Below is a small trained network, with its code and all its weights. Each question gives an input and a class and asks what happens when units are switched off, that is, made to give their printed mean instead of their output.

import numpy as np


def w(rows, s, z=0):
    codes = np.array(rows[::2]) - 128.0
    scale = np.full(codes.shape[1], s)
    scale[-1] = z or s
    return codes * scale


def f(y):
    return y / 2 * (1 + np.tanh(0.7978845608 * (y + 0.044715 * y**3)))


def log_softmax(a):
    a = a - a.max(-1, keepdims=True)
    return a - np.log(np.exp(a).sum(-1, keepdims=True))


def net(x, mask):
    res = np.array(x, float).reshape(1, 8) / 4 @ E
    y = f(res @ A[0][:, :-1].T + A[0][:, -1])
    res = res + np.where(mask, y, B[0][:, -1]) @ B[0][:, :-1]
    return log_softmax(res[-1] @ U[:, :-1].T + U[:, -1])


A, B = {}, {}
E = w([
[122,66,43,158,167,222,107],'x0',
[107,143,183,155,187,114,98],'x1',
[49,136,132,158,243,163,94],'x2',
[147,202,131,247,106,135,154],'x3',
[72,202,68,154,171,129,129],'x4',
[25,96,168,70,165,151,207],'x5',
[111,93,220,71,131,96,152],'x6',
[142,1,175,227,111,218,126],'x7',
],0.0078)
A[0] = w([
[37,66,155,120,109,137,97,162],'n1',
[70,94,129,127,169,157,125,175],'n2',
[87,158,97,166,184,121,119,147],'n3',
[198,89,92,188,82,142,120,170],'n4',
[145,156,94,160,130,140,127,222],'n5',
[122,73,133,96,163,74,123,171],'n6',
[97,171,136,162,162,119,164,175],'n7',
[157,139,164,150,102,122,162,152],'n8',
[194,113,91,155,72,165,115,185],'n9',
[184,133,176,129,36,118,129,254],'n10',
[75,113,126,132,181,168,119,187],'n11',
[94,94,173,108,184,218,138,183],'n12',
[101,112,246,137,124,82,167,149],'n13',
[73,173,76,217,223,100,155,206],'n14',
[144,149,139,38,66,80,103,193],'n15',
[91,180,112,176,154,124,126,194],'n16',
[176,105,111,173,79,186,98,208],'n17',
[143,137,197,135,107,101,154,104],'n18',
[53,99,149,115,160,170,139,206],'n19',
],0.012,0.0039)
B[0] = w([
[100,68,142,164,171,160,188,187],'n1',
[78,39,126,95,181,125,110,192],'n2',
[83,154,188,14,101,180,72,195],'n3',
[213,76,113,184,110,195,133,210],'n4',
[206,139,78,92,76,129,104,180],'n5',
[110,160,107,189,171,96,119,163],'n6',
[119,120,154,83,104,176,108,177],'n7',
[132,119,162,167,109,160,115,159],'n8',
[228,69,32,169,91,163,134,202],'n9',
[168,157,139,193,103,125,208,210],'n10',
[87,107,106,109,141,151,104,199],'n11',
[66,66,66,192,216,200,140,215],'n12',
[35,163,168,161,85,186,181,198],'n13',
[118,175,138,2,128,203,73,248],'n14',
[88,173,91,95,115,9,179,200],'n15',
[148,171,140,41,80,185,55,196],'n16',
[178,63,93,139,129,223,134,210],'n17',
[123,184,220,157,116,124,149,162],'n18',
[44,104,107,148,219,149,107,205],'n19',
],0.0075,0.014)
U = w([
[246,100,102,156,83,166,141,160],'0',
[119,163,211,155,58,112,181,10],'1',
[151,157,75,74,104,32,146,210],'2',
[78,90,119,125,188,151,131,167],'3',
[144,161,132,36,101,166,60,137],'4',
],0.011,0.0014)

Each question gives the input, the list of numbers given to net, and the class t.
The units are the neurons (one row each of A and B). Each row of codes is followed by its name. A weight is (code - 128) times the scale printed after its matrix; where a second scale follows, it is the last column's (A, B and U).
mask holds one flag per neuron, in row order. A switched-off neuron (its flag False) gives its mean, the last column of its row in B, instead of its output. The means were averaged over made-up inputs and are rounded, as every weight is.
A unit's drop is (log p(t) with every unit on - log p(t) with that unit switched off) / (log p(t) with every unit on - log p(t) with every unit switched off).
The circuit of an input: a set's keep is (log p(t) with only the set's units on - log p(t) with every unit switched off) / (log p(t) with every unit on - log p(t) with every unit switched off). Starting from the 12 units with the biggest drops (on a tie, the unit counted first), units are removed one at a time, each time the one whose removal leaves the highest keep (on an exact tie, the one counted first), for as long as the keep stays at least 0.8.
units of the circuit, in order: the units of the circuit, biggest drop first
most important unit: the unit with the biggest drop
top k neurons: the k neurons with the biggest drops, biggest first
drop when u is switched off: that unit's drop, to one decimal
input [8,0,2,6,3,-6,2,-1], class 4: most important unit	n14
input [-6,8,-8,-5,-2,-6,-3,-1], class 1: units of the circuit, in order	(n10 n15 n18)
input [-7,-6,-7,-3,4,-3,0,1], class 1: units of the circuit, in order	(n15 n10)
input [-5,-5,7,7,-4,4,-8,6], class 4: units of the circuit, in order	(n14 n16)
input [-2,4,-3,4,2,0,6,-8], class 1: top 2 neurons	(n13 n18)
input [-4,-5,-8,3,6,7,-8,-1], class 2: top 2 neurons	(n17 n4)
input [8,2,0,4,2,2,-8,5], class 0: top 3 neurons	(n4 n9 n17)
input [7,4,5,-1,8,1,-8,6], class 4: top 3 neurons	(n14 n3 n16)
input [-3,7,2,7,8,8,0,3], class 4: top 2 neurons	(n14 n16)
input [4,7,-6,1,-5,-1,-6,-8], class 2: top 2 neurons	(n15 n17)
input [-4,-6,2,5,-6,3,-2,1], class 1: drop when n18 is switched off	0.1
input [-7,5,-2,-3,5,-7,-1,-7], class 2: drop when n15 is switched off	0.2
input [-3,7,8,-1,5,2,3,-5], class 4: drop when n14 is switched off	0.2
input [-4,0,-7,-4,1,0,-2,-1], class 2: units of the circuit, in order	(n15)
